Here is a tiny trained network, its code and every weight. The questions are about switching its units off for an input and a class, where a switched-off unit gives its printed mean instead of its output.

import numpy as np


def w(rows, s, z=0):
    codes = np.array(rows[::2]) - 128.0
    scale = np.full(codes.shape[1], s)
    scale[-1] = z or s
    return codes * scale


def norm(h):
    return h / np.sqrt((h * h).mean(-1, keepdims=True) + 1e-5)


def f(y):
    return np.maximum(y, 0)


def log_softmax(a):
    a = a - a.max(-1, keepdims=True)
    return a - np.log(np.exp(a).sum(-1, keepdims=True))


def net(x, mask):
    res = np.array(x, float).reshape(1, 3) / 4 @ E
    u = 0
    for l in range(3):
        y = f(norm(res) @ A[l][:, :-1].T + A[l][:, -1])
        res = res + np.where(mask[u : u + 7], y, B[l][:, -1]) @ B[l][:, :-1]
        u += 7
    return log_softmax(norm(res)[-1] @ U[:, :-1].T + U[:, -1])


A, B = {}, {}
E = w([
[145,147,108,43,83,170,110,76,61],'x0',
[11,183,193,167,5,175,182,137,137],'x1',
[114,193,182,40,170,219,82,156,136],'x2',
],0.013)
A[0] = w([
[85,197,219,130,120,185,120,149,155,2],'L0N1',
[186,164,124,11,142,136,90,110,95,130],'L0N2',
[120,155,140,112,136,93,132,99,147,73],'L0N3',
[108,102,144,79,169,143,120,184,186,36],'L0N4',
[145,105,144,126,140,79,126,122,148,26],'L0N5',
[166,174,139,161,163,112,91,129,167,25],'L0N6',
[203,61,89,156,178,77,82,172,172,68],'L0N7',
],0.012,0.0068)
B[0] = w([
[109,190,39,144,124,169,175,92,254,205],'L0N1',
[110,18,159,115,43,206,97,113,28,244],'L0N2',
[61,140,117,106,156,175,134,130,113,128],'L0N3',
[155,140,240,115,151,121,177,146,135,154],'L0N4',
[137,88,122,144,121,101,146,128,109,140],'L0N5',
[77,91,202,197,175,144,97,122,137,143],'L0N6',
[102,64,110,160,197,74,184,143,209,227],'L0N7',
],0.0092,0.011)
A[1] = w([
[93,178,119,185,72,138,158,110,139,120],'L1N1',
[94,253,136,104,131,174,99,156,162,36],'L1N2',
[124,141,107,63,135,130,53,119,94,4],'L1N3',
[169,125,67,49,104,173,58,159,37,22],'L1N4',
[145,140,184,106,168,161,94,149,122,74],'L1N5',
[145,122,107,77,122,163,138,70,111,55],'L1N6',
[123,153,156,158,109,97,123,115,117,3],'L1N7',
],0.015,0.004)
B[1] = w([
[159,150,134,118,87,119,119,225,96,253],'L1N1',
[94,210,125,118,113,170,168,117,200,208],'L1N2',
[125,55,120,193,120,139,104,105,88,158],'L1N3',
[83,98,180,199,132,184,123,8,122,222],'L1N4',
[139,119,84,77,112,131,101,156,50,152],'L1N5',
[86,109,145,193,81,148,135,82,135,190],'L1N6',
[116,94,126,92,131,122,34,161,131,141],'L1N7',
],0.013,0.011)
A[2] = w([
[132,125,220,87,182,171,96,129,122,62],'L2N1',
[197,105,51,151,196,8,147,97,149,55],'L2N2',
[133,127,181,49,187,172,135,126,132,83],'L2N3',
[159,127,144,123,106,13,138,145,107,155],'L2N4',
[152,135,101,88,127,133,119,103,119,27],'L2N5',
[83,135,131,90,90,216,125,122,139,91],'L2N6',
[134,175,162,80,169,127,101,101,142,1],'L2N7',
],0.013,0.0035)
B[2] = w([
[129,118,67,73,126,149,57,147,104,164],'L2N1',
[7,187,176,177,191,43,116,67,182,255],'L2N2',
[207,131,16,133,77,102,93,175,52,151],'L2N3',
[152,121,131,133,143,87,111,79,79,209],'L2N4',
[157,121,171,114,145,121,133,131,127,128],'L2N5',
[188,154,161,111,207,75,164,79,179,248],'L2N6',
[164,116,113,105,112,92,107,103,82,132],'L2N7',
],0.012,0.0089)
U = w([
[114,92,168,126,111,208,114,28,109,195],'0',
[143,81,81,82,176,145,62,212,110,88],'1',
[92,249,162,115,88,179,188,168,235,129],'2',
[146,136,143,167,45,53,149,191,58,131],'3',
[73,118,145,171,205,37,119,95,177,167],'4',
[185,206,91,66,159,147,108,132,148,2],'5',
],0.02,0.0071)

Each question gives the input, the list of numbers given to net, and the class t.
The units are the neurons (one row each of A and B). Each row of codes is followed by its name. A weight is (code - 128) times the scale printed after its matrix; where a second scale follows, it is the last column's (A, B and U).
mask holds one flag per neuron, layer by layer. A switched-off neuron (its flag False) gives its mean, the last column of its row in B, instead of its output. The means were averaged over made-up inputs and are rounded, as every weight is.
A unit's drop is (log p(t) with every unit on - log p(t) with that unit switched off) / (log p(t) with every unit on - log p(t) with every unit switched off).
The circuit of an input: a set's keep is (log p(t) with only the set's units on - log p(t) with every unit switched off) / (log p(t) with every unit on - log p(t) with every unit switched off). Starting from the 12 units with the biggest drops (on a tie, the unit counted first), units are removed one at a time, each time the one whose removal leaves the highest keep (on an exact tie, the one counted first), for as long as the keep stays at least 0.8.
circuit, biggest first: the units of the circuit, biggest drop first
unit that matters most: the unit with the biggest drop
top k neurons: the k neurons with the biggest drops, biggest first
top k neurons in layer l: the k neurons of layer l with the biggest drops, biggest first
drop of u: that unit's drop, to one decimal
input [3,-6,0], class 0: unit that matters most => L0N2
input [7,4,-4], class 3: top 2 neurons => L0N2, L1N1
input [-4,-1,4], class 1: top 2 neurons in layer 2 => L2N3, L2N1
input [-1,-7,4], class 1: top 2 neurons => L0N7, L0N2
input [-2,-1,8], class 5: top 2 neurons => L0N4, L0N1
input [-5,2,-2], class 3: top 2 neurons => L0N7, L2N2
input [-7,3,-3], class 3: top 2 neurons => L0N7, L2N2
input [6,8,-4], class 2: top 2 neurons => L0N2, L0N7
input [0,0,0], class 0: top 4 neurons => L0N1, L0N7, L0N5, L0N4
input [-1,-5,8], class 0: top 2 neurons => L0N2, L1N4
input [-5,2,-1], class 3: drop of L1N2 => 0.1
input [-1,2,-2], class 3: drop of L1N5 => 0.0
input [3,-6,1], class 0: drop of L0N2 => 1.0
input [4,-8,1], class 0: circuit, biggest first => L0N2
input [-4,0,3], class 2: drop of L0N1 => 2.3
